Here is a tiny trained network, its code and every weight. The questions are about switching its units off for an input and a target symbol, where a switched-off unit gives its printed mean instead of its output.

import numpy as np


def w(rows, s, z=0):
    codes = np.array(rows[::2]) - 128.0
    scale = np.full(codes.shape[1], s)
    scale[-1] = z or s
    return codes * scale


def f(y):
    return y / 2 * (1 + np.tanh(0.7978845608 * (y + 0.044715 * y**3)))


def softmax(a):
    e = np.exp(a - a.max(-1, keepdims=True))
    return e / e.sum(-1, keepdims=True)


def log_softmax(a):
    a = a - a.max(-1, keepdims=True)
    return a - np.log(np.exp(a).sum(-1, keepdims=True))


def net(x, mask):
    ids = ['αβγζλψ'.index(c) for c in x.split()]
    T = len(ids)
    res = E[ids] + P[:T]
    r = res
    for j in range(2):
        rows = slice(2 * j, 2 * j + 2)
        q, k, v = (r @ M[0][rows].T for M in (Q, K, V))
        z = softmax(np.where(np.tri(T) > 0, q @ k.T / 2**0.5, -1e9)) @ v
        o = O[0][rows]
        res = res + np.where(mask[j], z, o[:, -1]) @ o[:, :-1]
    y = f(res @ A[0][:, :-1].T + A[0][:, -1])
    res = res + np.where(mask[2:14], y, B[0][:, -1]) @ B[0][:, :-1]
    return log_softmax(res[-1] @ U[:, :-1].T + U[:, -1])


Q, K, V, O, A, B = {}, {}, {}, {}, {}, {}
E = w([
[147,162,168,161,107,201],'α',
[222,142,136,198,76,254],'β',
[3,163,151,65,231,59],'γ',
[3,183,88,72,176,6],'ζ',
[174,215,122,249,73,132],'λ',
[151,219,242,188,180,250],'ψ',
],0.0069)
P = w([
[98,88,160,120,78,127],'0',
[92,109,87,150,112,148],'1',
[136,113,190,102,92,98],'2',
[118,138,69,140,140,148],'3',
[158,155,183,70,88,103],'4',
[133,207,69,97,108,162],'5',
[102,156,141,254,134,97],'6',
[207,130,104,154,236,67],'7',
[237,236,193,42,117,74],'8',
[183,245,39,133,179,146],'9',
[162,197,181,150,103,79],'10',
],0.0098)
Q[0] = w([
[176,109,110,105,126,163],'H0',
[132,87,160,138,108,138],'H0',
[61,224,160,139,34,187],'H1',
[207,105,253,134,94,48],'H1',
],0.043)
K[0] = w([
[109,42,105,137,132,130],'H0',
[103,54,130,84,64,145],'H0',
[218,215,97,18,120,118],'H1',
[115,126,20,222,252,171],'H1',
],0.039)
V[0] = w([
[93,136,205,160,173,198],'H0',
[111,145,167,223,69,101],'H0',
[207,89,40,161,45,86],'H1',
[160,101,174,119,178,252],'H1',
],0.022)
O[0] = w([
[123,192,80,206,115,73,148],'H0',
[133,172,148,120,177,164,244],'H0',
[98,138,10,118,117,190,120],'H1',
[186,68,109,157,198,87,65],'H1',
],0.013,0.011)
A[0] = w([
[32,104,132,52,218,110,136],'N0',
[138,93,71,131,182,140,82],'N1',
[55,118,77,77,167,94,91],'N2',
[81,125,165,96,149,41,147],'N3',
[175,103,153,155,126,134,11],'N4',
[7,39,114,74,94,32,101],'N5',
[47,168,135,79,138,83,51],'N6',
[97,111,132,85,192,42,154],'N7',
[58,22,141,64,134,126,95],'N8',
[66,61,61,91,176,78,56],'N9',
[128,143,175,161,109,163,63],'N10',
[57,146,82,79,133,48,62],'N11',
],0.014,0.012)
B[0] = w([
[158,150,119,130,17,92,192],'N0',
[166,146,56,51,86,54,144],'N1',
[145,134,185,135,125,87,162],'N2',
[176,230,123,96,193,183,255],'N3',
[64,186,87,85,174,109,162],'N4',
[161,121,109,168,151,217,159],'N5',
[83,11,117,172,95,87,235],'N6',
[47,25,127,139,70,95,220],'N7',
[95,188,106,108,203,107,142],'N8',
[108,160,195,169,186,251,135],'N9',
[167,147,92,101,82,65,205],'N10',
[111,164,145,73,235,140,163],'N11',
],0.019,0.0098)
U = w([
[133,204,89,153,104,88,101],'α',
[124,254,159,147,98,99,54],'β',
[85,214,153,154,49,81,130],'γ',
[71,223,135,154,137,74,105],'ζ',
[59,249,99,149,85,172,151],'λ',
[174,155,175,227,122,112,254],'ψ',
],0.0048,0.0071)

Each question gives the input, a string of symbols that net reads in full, and the target symbol t.
The units are the heads (2 rows each of Q, K, V and O) and the neurons (one row each of A and B). Each row of codes is followed by its name. A weight is (code - 128) times the scale printed after its matrix; where a second scale follows, it is the last column's (O, A, B and U).
mask holds one flag per unit, heads first, then neurons. A switched-off unit (its flag False) gives its mean, the last column of its rows in O or B, instead of its output. The means were averaged over made-up inputs and are rounded, as every weight is.
A unit's drop is (log p(t) with every unit on - log p(t) with that unit switched off) / (log p(t) with every unit on - log p(t) with every unit switched off).
The circuit of an input: a set's keep is (log p(t) with only the set's units on - log p(t) with every unit switched off) / (log p(t) with every unit on - log p(t) with every unit switched off). Starting from the 12 units with the biggest drops (on a tie, the unit counted first), units are removed one at a time, each time the one whose removal leaves the highest keep (on an exact tie, the one counted first), for as long as the keep stays at least 0.8.
circuit, biggest first: the units of the circuit, biggest drop first
k most important neurons: the k neurons with the biggest drops, biggest first
heads that matter: for each layer, one digit per head in row order, 1 if its drop is at least 0.15 and else 0, layers parted by /
input λ λ β ζ λ λ ψ λ ζ ζ ζ, target λ: heads that matter => 10
input ζ β ζ ζ λ ψ α, target ζ: circuit, biggest first => (H1; N4)
input ζ ζ β β λ γ ψ ζ ζ, target ζ: heads that matter => 10
input ζ α γ, target ψ: 2 most important neurons => (N5; N4)
input ζ γ λ, target β: circuit, biggest first => (H1; N3; N6)
input λ β α, target α: circuit, biggest first => (H1; N1)
input λ ψ γ ψ α, target ζ: circuit, biggest first => (H1; N4; N7; N3)
input ζ ψ λ ζ ψ ζ ζ ζ, target λ: 3 most important neurons => (N5; N3; N11)
input ζ γ λ λ α ζ γ λ, target β: circuit, biggest first => (H1; N3)
input ψ λ ζ α ψ, target ψ: circuit, biggest first => (H1; N4)
input ψ λ β ψ λ γ ψ ψ, target ζ: 3 most important neurons => (N4; N7; N3)
input β λ γ ζ ψ γ λ β ψ ζ, target ζ: 3 most important neurons => (N7; N3; N4)
input λ λ λ γ ζ λ α ζ γ, target λ: circuit, biggest first => (H0; N5; H1)
input ζ α λ β α ζ β γ, target λ: 2 most important neurons => (N9; N1)
input α γ λ ψ α β, target ψ: heads that matter => 01
input λ λ ζ λ γ β α, target α: circuit, biggest first => (N1; H1)
input β ψ α γ, target ζ: circuit, biggest first => (H0; N11)
input ζ β λ λ γ γ λ γ, target γ: heads that matter => 00
input ζ ζ λ ζ ψ λ β λ λ γ, target γ: 2 most important neurons => (N0; N3)
input λ λ ψ ζ γ, target ζ: 2 most important neurons => (N11; N6)
input λ λ ζ ζ ζ λ α λ ζ ψ λ, target ζ: 3 most important neurons => (N4; N7; N3)
input ψ ζ ζ β λ λ γ β λ β β, target α: most important neuron => (N1)
input λ λ λ λ γ α ψ, target ψ: 2 most important neurons => (N3; N4)
